Below is a small trained network, with its code and all its weights. Each question gives an input and a target symbol and asks what happens when units are switched off, that is, made to give their printed mean instead of their output.

import numpy as np


def w(rows, s, z=0):
    codes = np.array(rows[::2]) - 128.0
    scale = np.full(codes.shape[1], s)
    scale[-1] = z or s
    return codes * scale


def norm(h):
    return h / np.sqrt((h * h).mean(-1, keepdims=True) + 1e-5)


def f(y):
    return np.maximum(y, 0)


def softmax(a):
    e = np.exp(a - a.max(-1, keepdims=True))
    return e / e.sum(-1, keepdims=True)


def log_softmax(a):
    a = a - a.max(-1, keepdims=True)
    return a - np.log(np.exp(a).sum(-1, keepdims=True))


def net(x, mask):
    ids = ['αβγδθλμξστφω'.index(c) for c in x.split()]
    T = len(ids)
    res = E[ids] + P[:T]
    u = 0
    for l in range(2):
        q, k, v = (norm(res) @ M[l].T for M in (Q, K, V))
        z = softmax(np.where(np.tri(T) > 0, q @ k.T / 2**0.5, -1e9)) @ v
        res = res + np.where(mask[u], z, O[l][:, -1]) @ O[l][:, :-1]
        u += 1
        y = f(norm(res) @ A[l][:, :-1].T + A[l][:, -1])
        res = res + np.where(mask[u : u + 8], y, B[l][:, -1]) @ B[l][:, :-1]
        u += 8
    return log_softmax(norm(res)[-1] @ U[:, :-1].T + U[:, -1])


Q, K, V, O, A, B = {}, {}, {}, {}, {}, {}
E = w([
[101,127,189,139,100,149,157,163,137,117,87,76],'α',
[134,108,159,150,108,169,186,174,160,92,103,68],'β',
[107,130,178,153,98,115,161,128,131,123,100,59],'γ',
[130,116,153,147,87,166,161,196,158,99,102,75],'δ',
[100,162,164,157,95,76,142,125,154,120,113,66],'θ',
[88,115,173,95,64,115,126,139,87,136,128,81],'λ',
[74,151,194,102,83,130,114,195,135,117,110,133],'μ',
[128,112,183,152,130,178,231,79,143,116,63,106],'ξ',
[2,191,104,78,111,96,109,163,211,108,67,111],'σ',
[148,177,95,135,79,122,206,163,195,98,143,122],'τ',
[132,121,79,123,31,70,104,95,165,128,215,111],'φ',
[177,65,112,76,51,152,162,103,152,98,215,92],'ω',
],0.002)
P = w([
[163,74,74,209,106,175,55,145,144,138,75,129],'0',
[48,182,160,148,196,164,145,192,53,106,223,32],'1',
[144,107,212,177,78,152,64,173,165,114,117,37],'2',
[117,41,148,123,149,28,166,168,94,118,95,164],'3',
[16,169,109,89,154,115,236,165,83,132,216,101],'4',
[137,141,232,162,48,162,57,141,218,123,131,35],'5',
[178,78,157,105,173,30,125,174,94,126,89,146],'6',
[46,214,138,68,132,142,233,129,91,88,221,98],'7',
[145,161,220,135,23,172,66,115,237,126,142,63],'8',
[219,115,132,87,173,56,103,168,87,153,86,138],'9',
[91,250,134,65,82,172,177,106,92,73,203,112],'10',
[162,202,189,126,2,177,57,100,219,133,147,107],'11',
[224,154,124,95,126,96,108,121,109,106,80,170],'12',
],0.0031)
Q[0] = w([
[77,244,113,35,73,242,123,54,179,10,232,26],'L0H1',
[9,93,17,65,228,172,241,53,157,188,253,227],'L0H1',
],0.0064)
K[0] = w([
[209,123,53,145,198,109,59,183,56,199,61,120],'L0H1',
[168,51,180,117,195,1,161,229,102,121,98,21],'L0H1',
],0.006)
V[0] = w([
[108,160,99,164,237,156,202,58,251,123,56,87],'L0H1',
[147,14,207,162,151,172,162,4,41,186,169,111],'L0H1',
],0.0029)
O[0] = w([
[92,139,55,108,66,153,172,83,161,103,90,159,45],'L0H1',
[166,140,163,152,131,157,63,91,114,3,130,139,2],'L0H1',
],0.0058,0.0015)
A[0] = w([
[114,103,151,149,113,139,115,131,153,112,131,94,1],'L0N1',
[146,82,110,141,132,100,112,56,120,141,124,88,53],'L0N2',
[133,150,108,93,150,121,123,113,120,78,86,181,219],'L0N3',
[162,99,156,115,179,150,126,31,98,116,65,221,138],'L0N4',
[57,172,94,134,94,153,159,134,94,77,155,118,20],'L0N5',
[134,120,119,156,104,141,73,109,163,75,100,138,27],'L0N6',
[114,183,126,118,149,171,104,75,72,3,142,133,53],'L0N7',
[154,86,146,136,115,119,104,133,145,198,122,169,131],'L0N8',
],0.005,0.0024)
B[0] = w([
[99,119,77,117,84,165,127,42,141,160,142,161,185],'L0N1',
[93,112,148,167,196,92,209,84,124,118,162,57,136],'L0N2',
[132,103,172,133,147,62,173,160,105,185,142,119,161],'L0N3',
[163,158,56,112,165,72,123,212,105,17,72,85,141],'L0N4',
[122,69,208,105,109,95,179,66,96,76,115,105,230],'L0N5',
[107,152,184,82,196,156,162,102,121,139,143,94,174],'L0N6',
[121,139,44,157,65,58,99,253,160,104,127,131,181],'L0N7',
[138,101,170,163,118,102,122,150,102,78,158,123,255],'L0N8',
],0.0049,0.0021)
Q[1] = w([
[181,89,184,34,215,15,237,201,1,117,143,118],'L1H1',
[181,35,119,167,216,70,95,151,125,185,15,215],'L1H1',
],0.0068)
K[1] = w([
[249,218,149,3,73,46,125,126,107,176,173,190],'L1H1',
[75,242,209,93,16,129,160,105,161,83,247,169],'L1H1',
],0.0058)
V[1] = w([
[62,170,122,199,140,2,88,52,144,157,127,75],'L1H1',
[224,85,83,110,133,121,185,107,200,114,238,82],'L1H1',
],0.004)
O[1] = w([
[176,176,140,172,51,238,93,111,110,195,10,201,252],'L1H1',
[42,82,160,184,111,64,158,94,131,18,124,254,141],'L1H1',
],0.0047,0.0021)
A[1] = w([
[46,147,146,130,180,139,155,101,147,118,213,117,124],'L1N1',
[123,83,188,51,218,96,98,35,141,74,151,157,101],'L1N2',
[109,124,147,86,102,92,160,134,96,100,87,112,165],'L1N3',
[181,107,185,159,148,135,34,98,157,67,121,140,95],'L1N4',
[108,106,152,124,53,137,117,90,161,106,115,111,92],'L1N5',
[137,160,91,56,252,191,89,81,145,216,211,67,3],'L1N6',
[111,158,151,122,135,129,102,118,99,3,135,109,101],'L1N7',
[163,112,118,119,77,105,88,128,141,57,94,97,125],'L1N8',
],0.0058,0.005)
B[1] = w([
[124,117,113,166,121,178,62,137,164,160,137,189,188],'L1N1',
[208,63,163,34,135,172,200,147,119,82,44,141,152],'L1N2',
[119,154,95,129,126,171,120,92,163,101,166,104,255],'L1N3',
[107,109,52,46,68,84,110,67,84,160,198,97,157],'L1N4',
[132,123,139,141,193,78,174,181,72,74,134,128,194],'L1N5',
[192,108,10,150,198,148,191,163,3,149,167,223,153],'L1N6',
[215,92,111,106,130,44,103,113,90,203,51,142,180],'L1N7',
[78,160,101,155,195,191,86,98,161,147,110,153,172],'L1N8',
],0.006,0.005)
U = w([
[145,134,63,143,198,158,165,163,47,157,185,184,110],'α',
[154,70,156,51,171,216,108,115,221,139,149,157,133],'β',
[97,171,190,118,156,179,187,69,57,40,142,85,151],'γ',
[36,133,129,172,157,164,96,131,195,111,201,142,157],'δ',
[165,157,180,208,97,197,72,92,129,151,69,211,129],'θ',
[158,135,61,71,76,175,31,49,125,168,176,37,6],'λ',
[217,121,234,160,128,82,96,219,97,138,158,65,110],'μ',
[141,203,52,105,198,104,109,138,119,72,45,77,110],'ξ',
[60,135,60,25,112,101,217,148,152,253,75,102,100],'σ',
[86,115,56,169,51,44,217,196,152,37,147,110,125],'τ',
[84,90,142,181,85,41,77,118,59,90,154,200,179],'φ',
[182,60,137,36,123,65,181,94,79,112,65,145,177],'ω',
],0.0061,0.0024)

Each question gives the input, a string of symbols that net reads in full, and the target symbol t.
The units are the heads (2 rows each of Q, K, V and O) and the neurons (one row each of A and B). Each row of codes is followed by its name. A weight is (code - 128) times the scale printed after its matrix; where a second scale follows, it is the last column's (O, A, B and U).
mask holds one flag per unit, layer by layer, with each layer's heads first. A switched-off unit (its flag False) gives its mean, the last column of its rows in O or B, instead of its output. The means were averaged over made-up inputs and are rounded, as every weight is.
A unit's drop is (log p(t) with every unit on - log p(t) with that unit switched off) / (log p(t) with every unit on - log p(t) with every unit switched off).
The circuit of an input: a set's keep is (log p(t) with only the set's units on - log p(t) with every unit switched off) / (log p(t) with every unit on - log p(t) with every unit switched off). Starting from the 12 units with the biggest drops (on a tie, the unit counted first), units are removed one at a time, each time the one whose removal leaves the highest keep (on an exact tie, the one counted first), for as long as the keep stays at least 0.8.
circuit, biggest first: the units of the circuit, biggest drop first
most important unit: the unit with the biggest drop
top k neurons: the k neurons with the biggest drops, biggest first
top k neurons in layer l: the k neurons of layer l with the biggest drops, biggest first
input δ δ α φ β μ, target δ: top neuron -> [L1N1]
input θ θ μ ξ σ σ λ μ μ λ, target μ: top 2 neurons -> [L0N8; L1N4]
input φ θ θ μ θ α α φ α, target φ: circuit, biggest first -> [L1H1; L1N4; L1N5]
input θ θ τ θ λ φ α θ ω, target θ: circuit, biggest first -> [L1H1; L0N2]
input β β ω α θ ξ μ θ ω α λ γ, target β: top 2 neurons -> [L1N1; L0N6]
input β θ δ θ μ σ, target β: circuit, biggest first -> [L1H1; L1N1; L1N2; L0N7]
input μ ω θ μ σ β θ ω λ β β γ θ, target θ: circuit, biggest first -> [L1H1; L1N7]
input θ δ θ β θ φ μ μ, target α: circuit, biggest first -> [L0H1; L1H1; L1N6]
input σ ξ γ τ θ λ μ β, target α: circuit, biggest first -> [L0H1; L1N6; L1H1]
input λ μ θ θ ω, target γ: circuit, biggest first -> [L1H1; L0N5; L0H1; L1N7]
input λ λ β θ θ δ δ, target θ: circuit, biggest first -> [L1H1; L1N5]
input μ θ γ λ μ γ σ σ α μ θ, target α: circuit, biggest first -> [L0H1; L1N6; L1H1]
input δ μ θ θ ω μ ω θ γ λ, target λ: circuit, biggest first -> [L1N5; L1N3]
input ω τ θ σ μ α θ σ θ, target ω: circuit, biggest first -> [L1H1; L1N2; L1N7]
input θ μ θ γ τ α β δ λ θ, target λ: most important unit -> L1N5
input θ μ μ τ θ γ θ λ μ β θ, target ω: circuit, biggest first -> [L0N5; L1N7]
input α λ τ θ θ γ α α, target λ: top 2 neurons in layer 1 -> [L1N3; L1N7]
input σ α θ θ β θ θ μ λ α, target μ: top 2 neurons in layer 0 -> [L0N8; L0N5]
input μ γ α δ θ λ ξ α ω α ω, target λ: top 2 neurons -> [L0N7; L1N7]
input θ μ σ θ γ μ σ ω, target σ: most important unit -> L0H1
input ξ ω σ μ θ θ μ β μ α γ β, target ξ: top 4 neurons -> [L0N7; L1N8; L1N7; L1N5]
input λ α τ θ λ θ θ, target λ: top 2 neurons -> [L1N4; L1N5]
input φ μ λ β β, target ω: top 3 neurons -> [L0N5; L1N7; L1N2]
input φ θ τ μ θ θ β θ μ μ β δ, target φ: top 2 neurons in layer 0 -> [L0N8; L0N2]
input μ θ φ μ β μ α φ α θ μ θ, target μ: top 2 neurons -> [L0N8; L1N3]
